Known rows:
-.03  .07  .02  -.15  .31  -.02  .20  -.03  -.05  .14  -.16  -.26  -.39  .24  .12  -.08  .02  -.23  .05  .22  .10  .07  .01  -.17  .05  -.07  .06  -.03 : seki
-.06  .06  .03  -.07  .30  .03  .15  -.04  -.04  .15  -.23  -.19  -.37  .17  .13  -.11  .05  -.31  .05  .24  .20  .09  .04  -.17  .05  -.09  .05  -.01 : grebostis
-.21  .13  .04  -.21  .51  -.07  -.33  -.41  -.29  .03  -.12  .05  -.04  .41  .00  -.37  .11  .07  -.01  .04  .14  -.01  .03  -.22  -.02  -.10  .05  .04 : flobos
.00  .11  -.08  -.11  .21  .11  .37  .01  .05  .32  -.26  -.16  -.34  .17  .11  -.04  -.03  -.29  .06  .08  .02  -.01  .04  -.16  .04  -.06  -.01  .08 : grokol
-.01  -.26  .09  .23  -.36  -.05  -.15  .13  .14  -.34  .25  -.04  .25  -.26  .01  .14  -.02  .21  -.05  .07  -.07  .06  -.04  .22  -.04  -.01  -.01  -.15 : pluskul
.14  .28  -.06  -.07  .32  .01  .27  .07  -.03  .39  -.30  .25  -.32  .23  -.09  .02  .02  -.11  -.01  .05  .00  .12  -.01  -.20  .03  .00  -.02  .21 : grikul
-.18  .22  .07  -.20  .53  -.08  -.30  -.35  -.35  .09  -.21  .04  .07  .29  -.07  -.36  .08  -.04  -.10  -.11  .04  .03  .04  -.22  .01  -.08  .08  .00 : droskugro
.22  .37  -.02  .01  .47  .01  .43  .15  .08  .17  -.01  .15  -.32  .24  -.04  -.15  .04  -.16  .01  .21  .19  .21  -.06  -.19  -.01  .04  -.05  .15 : zagrum
-.17  .15  .04  -.24  .55  -.06  -.28  -.37  -.35  .06  -.18  .06  -.01  .33  -.07  -.26  .10  .03  -.10  -.10  .07  .00  .02  -.20  .02  -.07  .09  .01 : taril
-.07  .15  -.09  -.10  .15  .09  .40  -.14  .05  .53  -.15  .05  -.29  .18  .00  -.24  -.02  -.08  .04  .07  -.25  -.02  -.01  -.21  .06  -.01  .04  .14 : zununom
.03  .07  -.10  -.14  .41  .10  .13  -.04  -.15  .07  -.27  -.11  -.13  .19  .06  -.18  -.02  -.28  -.05  .01  .25  -.01  .02  -.16  .01  -.08  .04  .04 : goflen
.23  .00  .09  .32  -.28  -.09  .12  .27  .32  -.32  .47  .30  .09  -.22  -.12  .17  .07  .34  .00  .17  -.02  .20  -.13  .21  -.06  .15  -.08  .01 : stustek
.01  .08  -.04  -.15  .36  .03  .14  -.03  -.12  .14  -.17  -.18  -.27  .22  .08  -.14  .00  -.27  .02  .12  .19  .02  .02  -.17  .03  -.06  .03  .02 : bregebem
.04  .18  -.10  -.12  .22  .12  .34  .02  .02  .33  -.29  -.15  -.22  .14  .08  -.07  -.07  -.32  .03  -.05  .05  -.05  .05  -.17  .03  -.04  -.01  .08 : fonis
-.08  -.26  -.05  .14  -.52  -.03  -.38  .05  .02  -.15  .07  .01  .54  -.36  -.07  .10  -.16  .21  .01  -.22  -.17  -.12  -.01  .16  -.03  -.02  .01  -.14 : guple
-.03  .07  -.01  -.10  .30  .02  .13  -.04  -.05  .12  -.18  -.22  -.33  .23  .13  -.19  .01  -.24  .07  .24  .22  .05  .04  -.17  .01  -.07  -.01  .01 : paskil
-.02  -.28  .09  .24  -.37  .02  -.27  .10  .10  -.40  .22  .14  .17  -.28  .04  .38  .05  .23  .09  .07  .10  .00  -.07  .22  .01  -.02  .07  -.10 : brapan
.20  -.12  -.01  .13  -.33  -.06  .01  .21  .08  -.09  .22  .43  .16  -.19  -.24  .30  .02  .36  -.11  -.11  -.27  .04  -.08  .22  -.03  .16  -.04  .09 : skezu
.23  .35  -.04  -.02  .46  .02  .43  .14  .07  .14  .00  .13  -.37  .26  -.02  -.13  .06  -.14  .02  .23  .18  .19  -.06  -.18  -.01  .06  -.06  .16 : kolis
.00  .23  .05  .28  -.30  .06  .00  -.03  .24  -.28  .54  .11  .59  -.41  -.03  -.13  .00  .21  .00  -.29  -.21  -.09  -.05  .20  -.05  .17  -.06  -.06 : genun

Facts:
raklis: β 640
kuzer: β 640
bropa: ψ mugri; β 640; η 69
pluvam: ψ klatran; β 533; η 103
stabun: ρ drustak; β 640; η 120
drizu: β 640
brane: ρ paskil; β 533
klisten: β 640
plelin: ρ grebostis; β 640
nutruplek: ψ seki; ρ grebostis; β 640; η 962
drustak: β 533
fluno: ψ gromul; ρ fogri; β 640; η 812
voskem: ψ gesti; ρ mugri; β 533; η 812
gesti: β 640
seklivi: ψ mobati; ρ saplaflar; β 640
muva: ψ gritustul; ρ saplaflar; β 640; η 192
tuzu: ψ kuzer; ρ drizu; β 640; η 812
morur: β 533
lestum: β 533
valis: ρ gilutram; β 533; η 69
tiklar: ρ zusto; β 533; η 847
taki: ψ valis; β 640; η 602
gritustul: β 533
mobati: ρ saplaflar; β 640; η 946
dotrer: ψ troreke; ρ zusto; β 533
grevastin: ρ morur; β 640; η 192
gromul: ψ fivu; ρ flizak; β 533
pogum: ψ brapan; ρ mugri; β 533; η 946
puze: β 533; η 962
mumok: ψ fogri; β 533; η 103
mugri: β 533
flagen: β 533; η 192
ledris: ψ fivu; ρ drodim; β 640; η 192
flomi: ψ skegun; ρ gesti; β 533; η 103
pusto: ψ pluskul; ρ klofi; β 640
bregebem: β 640
zelik: ρ gesti; β 640; η 812
kolis: ρ gesti; β 640; η 847
skegun: β 533
noklam: ψ gilutram; β 640
genun: ψ klisten; ρ mugri; β 533; η 962
tuplavak: ρ gesti; β 640
flobos: ψ stabun; β 640; η 812
guple: ψ digre; β 533; η 602
boflas: ψ grevastin; ρ drodim; β 640; η 103
vuklam: ψ flizak; β 640; η 602
plubrar: ψ flagen; β 533; η 962
denubir: ψ valis; ρ zusto; β 533; η 120
klofladruk: ψ raklis; ρ paskil; β 533; η 192
remuk: ψ sumuga; ρ gilutram; β 640; η 946
trostuk: ψ gritustul; ρ kuzer; β 533; η 695
grikul: ψ zefluskin; ρ pufifir; β 640; η 103
bagrel: β 640; η 69
fivu: ρ fogri; β 533; η 192
fogri: β 533
pade: ρ klisten; β 533; η 602
stustek: ρ drodim; β 533; η 847
nitun: ψ saplaflar; ρ seki; β 533; η 695
mikil: β 533
brapan: β 533
dromer: β 533
drodim: β 640
trerim: ψ paskil; ρ skegun; β 640; η 69
pitar: ψ dromer; ρ drodim; β 640; η 695
fonis: ψ geflis; ρ saplaflar; β 640; η 69
trunir: ψ noklam; β 533; η 812
zagrum: ψ gesti; ρ klisten; β 640; η 847
ropan: ρ grebostis; β 640; η 602
skoduklor: ψ zununom; ρ vigre; β 533; η 695
skudir: ψ mugri; β 533; η 120
lunu: ρ takleski; β 533; η 946
sidre: ψ flotim; ρ zusto; β 533; η 192
poklim: ψ mugri; β 533; η 847
trodrem: ψ nubak; ρ brapan; β 533; η 69
graklokol: ρ grebostis; β 640; η 120
draplir: ψ gritustul; ρ lestum; β 640; η 962
vapli: ψ dubron; ρ saplaflar; β 640; η 602
flegun: ψ stustek; ρ saplaflar; β 640
brastoka: ψ morur; ρ lestum; β 640; η 847
fofus: β 533
suku: ψ geflis; β 640; η 192
badra: β 533
saplaflar: β 533
gretem: ρ pufifir; β 640; η 962
plisu: ψ fivu; ρ gritustul; β 533; η 192
flostok: β 533
bolos: ψ pufifir; ρ pluskul; β 640
dradegrum: ψ klofi; ρ drustak; β 533
tivol: ψ zusto; ρ klofi; β 533; η 602
klatran: ρ raklis; β 533; η 962
vabruk: ψ mikil; β 640; η 69
brigrul: ψ mobati; ρ fofus; β 533
digre: β 640
brubrun: ρ zusto; β 533; η 812
plagral: ρ lestum; β 533; η 69
dubron: β 640
flizak: β 640
flotim: ρ dromer; β 533
skiklin: β 640
takleski: β 640
voplu: ψ kebak; ρ gilutram; β 533
kebak: β 640; η 69
plukil: ρ dromer; β 533; η 192
pufifir: β 640
pavedis: ρ dubron; β 640; η 103
nibifer: ψ troreke; β 640
zetom: ψ klisten; ρ drustak; β 640; η 812
datri: ψ drizu; β 640; η 847
klofi: β 640
kosto: ψ trostuk; ρ digre; β 533
trebrer: ψ grebostis; ρ zusto; β 640; η 103
sumuga: ψ stustek; β 640; η 695
banon: β 640; η 946
taril: ψ lestum; β 640; η 812
goflen: ψ skiklin; β 640
droskugro: ψ zagrum; β 640; η 812
menim: ψ gesti; ρ lestum; β 640; η 602
lanos: ρ dubron; β 533; η 946
stagrolo: ψ brapan; ρ flostok; β 533; η 103
vigre: β 533
legras: ψ bagrel; ρ flostok; β 640; η 962
grugris: β 533; η 120
nubak: ρ dubron; β 640; η 695
dostek: ψ lunu; ρ lestum; β 640; η 946
skezu: ψ flotim; β 533; η 103
zefluskin: ρ flostok; β 640; η 695
drole: ψ vigre; ρ gesti; β 640; η 962
plegobrim: ψ drodim; ρ dubron; β 533; η 812
drirelun: ψ drustak; ρ badra; β 640; η 69
truklo: ρ flostok; β 533
treklel: ρ seki; β 533; η 103
troreke: β 640
dovul: β 640; η 695
zusto: β 533
vuklakol: ψ badra; β 640; η 962
paskil: β 640
brizu: β 533; η 695
geflis: β 640; η 69
keklo: ψ bropa; ρ paskil; β 533; η 962
klupem: ψ fivu; ρ dromer; β 533; η 120
grokol: ρ fofus; β 640; η 69
zununom: ψ plisu; β 640; η 695
sturom: ψ kuzer; β 640; η 602
seki: β 640
driplasten: ψ tupi; ρ flostok; β 640; η 946
grebostis: β 640
birir: β 640; η 192
vemun: ψ fofus; ρ grebostis; β 640; η 192
pilur: ψ flobos; ρ lestum; β 640
brosku: ψ graklokol; ρ skegun; β 640; η 103
tupi: ρ skiklin; β 533; η 847
gekazos: ψ paskil; ρ flizak; β 533
gilutram: β 533
pluskul: β 533

Rows:
No name comes twice in this set of rows, the named rows included.
.03  -.21  .04  .16  -.56  -.01  .04  .15  .23  -.16  .28  .00  .05  -.26  .04  .40  -.01  .24  .11  .01  -.17  -.07  -.03  .23  .01  .09  -.02  -.04 -> valis
.00  -.20  .06  .23  -.43  -.04  -.27  .13  .13  -.39  .29  .04  .29  -.25  .04  .22  -.02  .26  .12  .05  .12  -.01  -.05  .18  -.06  -.01  -.01  -.09 -> dromer
.04  -.15  .00  .19  -.52  .02  .00  .17  .21  -.15  .20  .04  .22  -.33  .00  .27  -.05  .16  .04  -.10  -.16  -.07  -.02  .23  -.02  .06  -.05  -.05 -> plagral
.13  .19  -.05  -.06  .29  -.02  .32  .06  .02  .41  -.22  .18  -.38  .29  -.07  -.09  .01  -.05  .02  .17  -.04  .13  -.02  -.20  .01  -.02  -.05  .19 -> pavedis
-.03  .13  -.01  -.09  .13  .05  .40  .02  .10  .38  -.20  -.23  -.45  .19  .15  -.03  -.02  -.28  .13  .18  -.02  .03  .03  -.18  .07  -.06  .00  .04 -> kebak
-.10  .12  -.08  -.07  .09  .06  .40  -.15  .14  .52  -.09  .01  -.41  .23  .03  -.33  -.01  -.05  .09  .20  -.23  -.01  .00  -.21  .03  .00  -.02  .15 -> nubak
.00  -.31  .08  .18  -.36  -.02  -.16  .10  .09  -.37  .25  .06  .12  -.25  .01  .32  .05  .24  .00  .07  .02  .01  -.06  .25  .01  .02  .07  -.12 -> fofus
.15  -.05  .02  .29  -.35  -.01  -.12  .22  .14  -.14  .07  .57  .22  -.28  -.19  .48  .03  .38  .00  -.12  -.09  .07  -.11  .18  .00  .05  .01  .09 -> stagrolo
.26  .47  -.03  -.07  .51  .00  .43  .17  .06  .14  -.01  .13  -.27  .22  -.08  .02  .01  -.12  .02  .08  .13  .17  -.08  -.20  .03  .08  .00  .14 -> datri
.04  .11  -.04  -.21  .42  .05  .19  -.02  -.15  .14  -.23  -.19  -.22  .18  .02  .03  -.01  -.28  -.05  -.01  .10  .02  -.01  -.16  .08  -.05  .12  -.02 -> bolos
.08  -.12  -.05  .15  -.46  .05  -.02  .19  .16  -.16  .19  .04  .36  -.33  -.03  .26  -.09  .14  .02  -.20  -.13  -.12  -.02  .22  -.04  .08  -.08  -.03 -> trodrem

Now the same nodes, written a new way:
Known rows:
.12  -.01  -.07  -.31  .50  .37  -.19  .07  .13  -.39  .12  .11  -.04 : zununom
.06  .03  -.23  -.31  .43  .24  -.27  .15  -.09  -.12  -.03  .02  -.02 : flizak
-.06  -.10  -.13  -.34  .39  .32  -.30  -.06  -.07  -.44  -.23  .09  -.01 : vabruk
-.04  -.01  -.07  -.01  .68  .06  -.04  .10  -.13  -.12  -.08  -.18  .08 : lestum
.04  -.14  -.10  -.33  .43  .32  -.25  .26  .17  -.25  .02  -.13  -.04 : flobos
-.19  -.15  -.15  .03  .69  .02  -.08  .07  -.13  -.20  -.20  -.13  -.05 : lanos
.14  .02  -.20  -.24  .48  .19  -.27  .11  .03  -.27  .21  .08  -.07 : ledris
-.04  -.21  -.20  -.34  .35  .24  -.38  .04  -.19  -.52  -.34  .00  .10 : sturom
.06  -.16  -.14  -.40  .52  .24  -.33  .13  .28  -.18  -.02  -.15  .03 : droskugro
.06  .03  -.23  -.31  .43  .23  -.27  .14  -.09  -.12  -.02  .02  -.03 : drodim
.03  -.14  -.09  -.32  .41  .30  -.28  .22  .18  -.27  .04  -.15  -.04 : taril
-.10  .00  .04  .00  .68  .12  .00  .02  .09  -.14  .07  -.20  -.01 : skezu
.03  .03  -.21  -.29  .40  .18  -.31  .07  -.07  -.17  .03  -.02  -.02 : nibifer
.06  .03  -.23  -.31  .43  .24  -.27  .14  -.10  -.12  -.02  .02  -.02 : pufifir
.03  .03  -.21  -.29  .40  .19  -.32  .07  -.07  -.17  .03  -.01  -.02 : pilur
.08  .19  -.09  -.32  .47  .36  -.14  .07  .13  .01  .21  .06  -.12 : graklokol
.01  -.07  -.10  .05  .74  .02  -.06  .07  -.12  -.32  .01  -.07  .05 : gromul
-.06  .01  .13  -.03  .67  .19  .02  -.02  .10  -.24  .03  -.20  .08 : nitun
.09  -.20  -.12  -.28  .48  .28  -.27  .23  .18  -.43  .10  -.04  -.07 : fluno
-.07  -.02  -.06  .02  .65  .02  -.08  .02  -.11  -.16  -.03  -.20  .07 : dradegrum

Rows:
No name comes twice in this set of rows, the named rows included.
-.02  .04  -.01  .01  .68  .07  -.02  .08  -.03  -.07  .06  -.22  .06 -> plukil
-.04  -.01  .12  -.04  .68  .21  .03  .01  .09  -.22  -.01  -.20  .08 -> brizu
-.03  -.10  -.15  -.38  .43  .38  -.23  .04  -.10  -.37  -.29  .13  .00 -> geflis
.00  .04  -.03  .00  .70  .09  .00  .11  -.04  -.05  .04  -.20  .06 -> flagen
-.08  -.12  -.30  -.29  .45  .19  -.32  .12  -.09  -.20  -.14  .06  -.16 -> banon
-.12  -.25  -.05  -.04  .63  .09  -.13  .02  -.24  -.50  -.42  -.17  .19 -> pade
-.08  .00  .03  -.01  .70  .14  .02  .06  .08  -.12  .03  -.19  -.01 -> treklel
.01  .11  .21  .01  .76  .16  -.04  -.04  .04  .04  .19  -.16  -.11 -> skudir
.07  -.01  .11  .07  .59  .18  .07  -.02  .13  -.22  -.10  -.20  .00 -> trostuk
.09  .08  -.18  -.30  .43  .24  -.25  .13  .01  -.07  .12  -.03  -.04 -> birir
.10  -.03  -.07  .02  .79  .11  .04  .17  -.05  -.22  .08  -.05  .02 -> fivu
.05  .04  -.02  -.34  .42  .36  -.22  .03  .14  -.25  .08  -.01  -.02 -> pitar
.00  -.05  .10  .00  .72  .18  .02  -.01  .10  -.38  .08  -.11  .06 -> skoduklor
-.07  -.11  -.31  -.30  .47  .23  -.28  .17  -.11  -.16  -.18  .08  -.15 -> mobati

The same nodes again, as new rows of numbers:
Known rows:
.04  -.15  .10  -.33  -.15  -.12  .39  .16  -.38  .00  .17  -.20  -.39 : mugri
-.12  .06  -.19  .15  .05  .10  -.22  -.08  .14  -.11  -.20  .14  .21 : vemun
-.12  .24  -.01  .21  -.06  -.49  -.14  -.06  .22  .44  .06  .02  -.16 : trunir
.20  -.05  .19  -.17  -.08  -.16  .26  .09  -.23  .12  .20  -.13  -.27 : mikil
.08  -.19  .08  -.18  .11  -.03  .30  -.01  .27  .01  .16  -.03  -.43 : valis
-.05  .29  .08  .02  -.07  -.25  .00  -.19  .19  .28  .23  -.03  -.19 : sidre
.22  -.14  .19  -.18  -.06  -.16  .31  .15  -.22  .09  .16  -.14  -.31 : flotim
-.11  -.13  .11  -.04  -.17  -.01  -.22  .19  .19  .30  .45  .12  -.04 : plisu
-.30  .32  -.10  .09  -.18  -.47  -.10  -.09  .07  .39  .11  -.03  -.20 : voskem
.02  .10  .09  -.13  .02  -.06  .15  -.17  .28  .11  .26  -.03  -.32 : plagral
.17  -.36  -.08  -.06  .06  .19  .10  .25  -.29  -.31  -.26  .05  .08 : troreke
-.05  .28  .08  .02  -.06  -.25  .00  -.18  .19  .28  .22  -.04  -.19 : klofladruk
.01  -.13  -.03  .13  .02  -.43  .03  .15  .18  .27  -.02  .07  -.32 : tupi
.03  -.24  -.02  .11  .05  -.42  .09  .21  .19  .24  -.06  .07  -.37 : stustek
.00  -.31  -.19  -.03  .17  .30  .04  .04  .21  -.35  -.21  .17  .00 : kebak
.20  -.04  .19  -.17  -.09  -.17  .26  .08  -.23  .12  .19  -.14  -.28 : vigre
-.02  -.11  -.15  .07  .04  .15  -.10  .04  -.01  -.20  -.22  .12  .16 : dovul
-.05  -.33  -.20  .09  .16  .13  -.04  .16  .13  -.23  -.30  .15  .05 : grevastin
.14  .15  -.09  -.14  -.06  .40  -.02  -.24  -.12  -.34  .00  .12  .17 : remuk
-.20  -.16  -.16  .13  -.12  .31  -.51  .16  .14  -.03  .07  .30  .41 : ledris

Rows:
No name comes twice in this set of rows, the named rows included.
.26  .02  -.01  .41  .29  -.01  -.26  -.11  .44  -.01  -.29  .24  .29 -> muva
.09  -.06  .22  -.17  -.31  .02  -.11  .22  -.23  .26  .51  .01  .01 -> gromul
.03  .30  .11  -.04  -.11  -.22  .04  -.18  .06  .25  .25  -.06  -.17 -> nitun
-.27  -.08  -.39  .16  -.05  -.07  -.23  .09  -.04  -.11  -.35  .20  .10 -> zagrum
-.52  .17  -.04  -.05  .09  .23  -.02  -.10  .05  -.10  -.07  -.29  .25 -> menim
-.09  -.17  -.30  .28  .06  -.09  -.27  .13  .11  -.06  -.37  .26  .14 -> kolis
-.02  -.38  -.17  -.20  -.04  .24  .18  .26  -.44  -.38  -.24  -.01  .00 -> gesti
.26  -.04  .18  -.34  -.06  .10  .36  -.09  -.05  -.06  .31  -.06  -.36 -> lunu
.23  .16  .18  -.31  -.11  .07  .26  -.22  -.05  -.01  .37  -.05  -.29 -> lanos
-.26  -.17  -.24  .32  -.11  .04  -.62  .26  .15  .11  -.10  .34  .43 -> fluno
-.36  .10  -.36  .23  -.08  -.12  -.31  .00  .01  .00  -.32  .16  .20 -> droskugro
-.23  -.04  -.28  -.13  .00  .32  -.01  -.11  .06  -.34  -.13  .11  .03 -> bropa

